Here is a tiny trained network, its code and every weight. The questions are about switching its units off for an input and a class, where a switched-off unit gives its printed mean instead of its output.

import numpy as np


def w(rows, s, z=0):
    codes = np.array(rows[::2]) - 128.0
    scale = np.full(codes.shape[1], s)
    scale[-1] = z or s
    return codes * scale


def norm(h):
    return h / np.sqrt((h * h).mean(-1, keepdims=True) + 1e-5)


def f(y):
    return np.maximum(y, 0)


def log_softmax(a):
    a = a - a.max(-1, keepdims=True)
    return a - np.log(np.exp(a).sum(-1, keepdims=True))


def net(x, mask):
    res = np.array(x, float).reshape(1, 2) / 4 @ E
    u = 0
    for l in range(4):
        y = f(norm(res) @ A[l][:, :-1].T + A[l][:, -1])
        res = res + np.where(mask[u : u + 3], y, B[l][:, -1]) @ B[l][:, :-1]
        u += 3
    return log_softmax(norm(res)[-1] @ U[:, :-1].T + U[:, -1])


A, B = {}, {}
E = w([
[140,221,157,153,4,168,119,154,60,95,87],'x0',
[162,165,125,121,83,11,120,154,60,98,59],'x1',
],0.012)
A[0] = w([
[124,148,134,134,84,253,126,129,130,126,135,2],'0.n1',
[122,87,127,127,213,192,127,121,168,136,146,107],'0.n2',
[129,137,139,132,128,161,112,110,124,153,125,85],'0.n3',
],0.075,0.0038)
B[0] = w([
[218,122,219,222,248,152,147,142,105,122,114,218],'0.n1',
[3,84,25,50,72,136,102,151,201,144,175,255],'0.n2',
[142,210,129,82,45,76,159,22,85,137,92,153],'0.n3',
],0.044,0.079)
A[1] = w([
[69,111,96,113,123,146,133,145,170,132,152,71],'1.n1',
[118,198,149,129,18,157,125,139,89,103,127,3],'1.n2',
[126,196,131,132,4,150,127,132,89,121,112,25],'1.n3',
],0.11,0.0012)
B[1] = w([
[36,82,104,143,197,194,165,92,255,185,185,254],'1.n1',
[124,138,88,127,105,162,150,165,127,106,129,185],'1.n2',
[132,148,92,127,74,174,207,135,163,68,78,194],'1.n3',
],0.035,0.094)
A[2] = w([
[64,91,99,108,161,207,138,99,214,154,179,2],'2.n1',
[33,122,94,51,90,135,41,156,102,169,253,79],'2.n2',
[139,151,205,84,37,121,74,32,129,127,180,48],'2.n3',
],0.072,0.0024)
B[2] = w([
[118,126,102,97,120,102,132,82,148,145,135,251],'2.n1',
[161,73,165,175,254,152,150,122,201,154,192,202],'2.n2',
[138,121,148,131,121,116,104,176,89,106,116,128],'2.n3',
],0.047,0.12)
A[3] = w([
[72,186,178,120,56,197,79,92,79,159,167,46],'3.n1',
[112,196,171,163,57,183,99,147,75,120,142,2],'3.n2',
[10,163,232,112,60,253,9,151,62,151,233,100],'3.n3',
],0.053,0.0029)
B[3] = w([
[81,127,136,146,88,221,205,2,241,79,115,128],'3.n1',
[122,163,121,142,118,164,219,93,133,133,59,255],'3.n2',
[169,69,67,128,133,171,175,211,141,80,117,128],'3.n3',
],0.022,0.0055)
U = w([
[146,122,100,88,84,27,92,126,74,142,114,252],'0',
[104,158,162,129,66,170,9,156,107,117,187,45],'1',
[205,163,236,231,194,197,171,125,97,117,118,123],'2',
[58,153,165,134,85,158,54,173,103,122,162,61],'3',
[45,71,77,96,164,122,118,90,227,188,214,121],'4',
[144,168,75,128,39,167,208,160,123,59,75,137],'5',
[82,138,137,149,98,171,57,177,70,114,199,53],'6',
],0.013,0.015)

Each question gives the input, the list of numbers given to net, and the class t.
The units are the neurons (one row each of A and B). Each row of codes is followed by its name. A weight is (code - 128) times the scale printed after its matrix; where a second scale follows, it is the last column's (A, B and U).
mask holds one flag per neuron, layer by layer. A switched-off neuron (its flag False) gives its mean, the last column of its row in B, instead of its output. The means were averaged over made-up inputs and are rounded, as every weight is.
A unit's drop is (log p(t) with every unit on - log p(t) with that unit switched off) / (log p(t) with every unit on - log p(t) with every unit switched off).
The circuit of an input: a set's keep is (log p(t) with only the set's units on - log p(t) with every unit switched off) / (log p(t) with every unit on - log p(t) with every unit switched off). Starting from all 12 units, units are removed one at a time, each time the one whose removal leaves the highest keep (on an exact tie, the one counted first), for as long as the keep stays at least 0.8.
units of the circuit, in order: the units of the circuit, biggest drop first
top k neurons: the k neurons with the biggest drops, biggest first
k most important neurons of layer l: the k neurons of layer l with the biggest drops, biggest first
drop of u: that unit's drop, to one decimal
input [3,8], class 5: top 2 neurons	[0.n2 0.n1]
input [-6,8], class 0: units of the circuit, in order	[0.n2 0.n1 1.n1 2.n2]
input [6,2], class 2: units of the circuit, in order	[0.n2 1.n1]
input [-6,6], class 0: top 4 neurons	[0.n2 0.n1 1.n1 0.n3]
input [-2,7], class 5: top 4 neurons	[0.n2 0.n1 1.n1 2.n2]
input [-1,8], class 5: units of the circuit, in order	[0.n2 1.n1 2.n2]
input [3,-3], class 2: units of the circuit, in order	[0.n1]
input [-4,4], class 0: 2 most important neurons of layer 1	[1.n1 1.n2]
input [-1,5], class 5: top 4 neurons	[0.n2 0.n1 1.n1 2.n2]
input [-1,7], class 5: top 3 neurons	[0.n2 0.n1 1.n1]
input [-3,6], class 0: top 2 neurons	[0.n2 0.n1]
input [-8,8], class 0: top 4 neurons	[0.n2 0.n1 1.n1 0.n3]
input [-2,2], class 0: drop of 1.n2	0.8
input [7,-6], class 2: drop of 0.n1	0.1
input [8,1], class 2: most important neuron of layer 0	[0.n2]
input [3,-7], class 2: drop of 0.n1	1.2
input [3,-6], class 2: top 2 neurons	[0.n1 1.n1]
input [-3,4], class 0: 2 most important neurons of layer 2	[2.n2 2.n1]
